Here is a tiny trained network, its code and every weight. The questions are about switching its units off for an input and a class, where a switched-off unit gives its printed mean instead of its output.

import numpy as np


def w(rows, s, z=0):
    codes = np.array(rows[::2]) - 128.0
    scale = np.full(codes.shape[1], s)
    scale[-1] = z or s
    return codes * scale


def f(y):
    return y / 2 * (1 + np.tanh(0.7978845608 * (y + 0.044715 * y**3)))


def log_softmax(a):
    a = a - a.max(-1, keepdims=True)
    return a - np.log(np.exp(a).sum(-1, keepdims=True))


def net(x, mask):
    res = np.array(x, float).reshape(1, 5) / 4 @ E
    y = f(res @ A[0][:, :-1].T + A[0][:, -1])
    res = res + np.where(mask, y, B[0][:, -1]) @ B[0][:, :-1]
    return log_softmax(res[-1] @ U[:, :-1].T + U[:, -1])


A, B = {}, {}
E = w([
[67,46,101,170,197,68,160,154,116,127,115,136],'x0',
[101,124,116,114,139,137,78,103,121,153,148,252],'x1',
[57,86,171,140,84,232,108,148,136,104,115,92],'x2',
[126,129,128,126,130,127,125,126,127,130,130,126],'x3',
[126,129,132,126,129,128,130,127,129,130,131,129],'x4',
],0.017)
A[0] = w([
[93,69,116,136,118,158,109,133,140,122,128,118,16],'N0',
[71,119,140,127,125,195,132,139,134,124,129,146,2],'N1',
[119,121,137,133,118,133,141,127,119,121,132,79,109],'N2',
[170,138,143,132,113,72,189,140,133,121,121,45,229],'N3',
[109,131,112,127,144,108,125,128,126,126,124,93,80],'N4',
[163,177,137,107,122,142,125,129,130,125,137,77,224],'N5',
[142,143,123,131,103,133,134,130,140,119,121,116,92],'N6',
[75,93,135,134,132,182,115,132,115,127,118,107,12],'N7',
[155,130,122,133,141,91,111,127,131,124,125,160,78],'N8',
[128,103,136,127,132,104,158,125,133,129,130,79,82],'N9',
[129,152,135,123,84,255,95,118,126,125,121,112,86],'N10',
[132,133,140,121,140,131,145,132,128,135,143,98,210],'N11',
[106,118,139,133,124,168,157,147,130,123,121,47,125],'N12',
[191,210,123,115,94,166,106,117,126,132,127,135,232],'N13',
[151,143,134,120,113,142,157,129,125,132,125,92,116],'N14',
[127,108,131,135,117,166,158,133,140,121,130,76,172],'N15',
],0.024,0.0072)
B[0] = w([
[158,91,128,131,130,125,182,48,144,117,124,142,185],'N0',
[180,76,85,136,132,237,125,126,138,82,124,119,197],'N1',
[103,167,148,113,112,81,124,126,123,118,125,137,169],'N2',
[166,41,100,174,192,230,101,151,129,70,127,97,246],'N3',
[144,142,119,127,163,120,164,173,110,118,121,136,153],'N4',
[102,88,156,163,122,175,97,1,90,189,107,103,205],'N5',
[148,139,97,132,90,116,103,72,87,122,112,104,149],'N6',
[170,115,198,133,125,136,187,83,148,92,134,181,200],'N7',
[104,148,112,124,140,69,124,104,105,167,117,155,180],'N8',
[147,143,118,132,170,107,140,210,149,111,140,133,176],'N9',
[69,121,48,137,143,153,36,239,101,147,127,80,248],'N10',
[140,132,129,136,128,123,142,115,156,135,112,53,161],'N11',
[128,202,185,96,82,44,174,140,127,170,123,116,213],'N12',
[197,175,214,95,100,140,196,104,176,87,143,202,251],'N13',
[83,100,124,102,130,150,124,41,134,164,142,88,169],'N14',
[77,145,132,128,46,65,143,103,136,137,142,110,193],'N15',
],0.023,0.031)
U = w([
[193,70,201,155,109,224,168,51,158,85,144,102,254],'0',
[209,235,198,46,121,137,127,113,134,169,185,253,104],'1',
[123,55,111,212,220,100,157,216,110,91,119,44,87],'2',
[81,113,41,117,191,5,180,137,74,191,133,199,179],'3',
[50,163,195,122,43,152,86,162,113,173,135,28,61],'4',
[127,139,111,96,78,229,54,212,124,114,165,131,38],'5',
[115,121,216,143,81,54,248,153,176,81,140,69,32],'6',
],0.0078,0.0038)

Each question gives the input, the list of numbers given to net, and the class t.
The units are the neurons (one row each of A and B). Each row of codes is followed by its name. A weight is (code - 128) times the scale printed after its matrix; where a second scale follows, it is the last column's (A, B and U).
mask holds one flag per neuron, in row order. A switched-off neuron (its flag False) gives its mean, the last column of its row in B, instead of its output. The means were averaged over made-up inputs and are rounded, as every weight is.
A unit's drop is (log p(t) with every unit on - log p(t) with that unit switched off) / (log p(t) with every unit on - log p(t) with every unit switched off).
The circuit of an input: a set's keep is (log p(t) with only the set's units on - log p(t) with every unit switched off) / (log p(t) with every unit on - log p(t) with every unit switched off). Starting from the 12 units with the biggest drops (on a tie, the unit counted first), units are removed one at a time, each time the one whose removal leaves the highest keep (on an exact tie, the one counted first), for as long as the keep stays at least 0.8.
units of the circuit, in order: the units of the circuit, biggest drop first
unit that matters most: the unit with the biggest drop
top k neurons: the k neurons with the biggest drops, biggest first
drop of u: that unit's drop, to one decimal
input [0,6,-2,-1,-4], class 1: units of the circuit, in order -> N3
input [-2,0,7,3,5], class 4: units of the circuit, in order -> N10, N12
input [-1,0,5,-6,-6], class 4: top 3 neurons -> N10, N3, N12
input [1,8,-8,-3,7], class 3: top 2 neurons -> N8, N13
input [1,-8,7,8,1], class 6: top 2 neurons -> N12, N7
input [4,-5,0,1,-7], class 2: top 2 neurons -> N3, N13
input [-4,3,0,-7,7], class 1: top 2 neurons -> N13, N3
input [-1,-1,8,3,8], class 4: top 2 neurons -> N10, N12
input [1,-7,2,-7,3], class 6: top 2 neurons -> N12, N10
input [1,1,-1,-1,0], class 3: top 2 neurons -> N13, N3
input [-2,0,3,6,8], class 4: top 2 neurons -> N3, N10
input [0,-2,5,6,6], class 4: top 2 neurons -> N10, N13
input [5,7,-5,2,-6], class 3: drop of N13 -> 0.3
input [-7,-2,4,5,1], class 4: drop of N10 -> 1.1
input [-8,7,-2,-8,5], class 1: unit that matters most -> N13
input [-1,7,6,6,-1], class 5: drop of N10 -> 2.0
input [5,7,-6,-4,6], class 3: drop of N13 -> 0.2
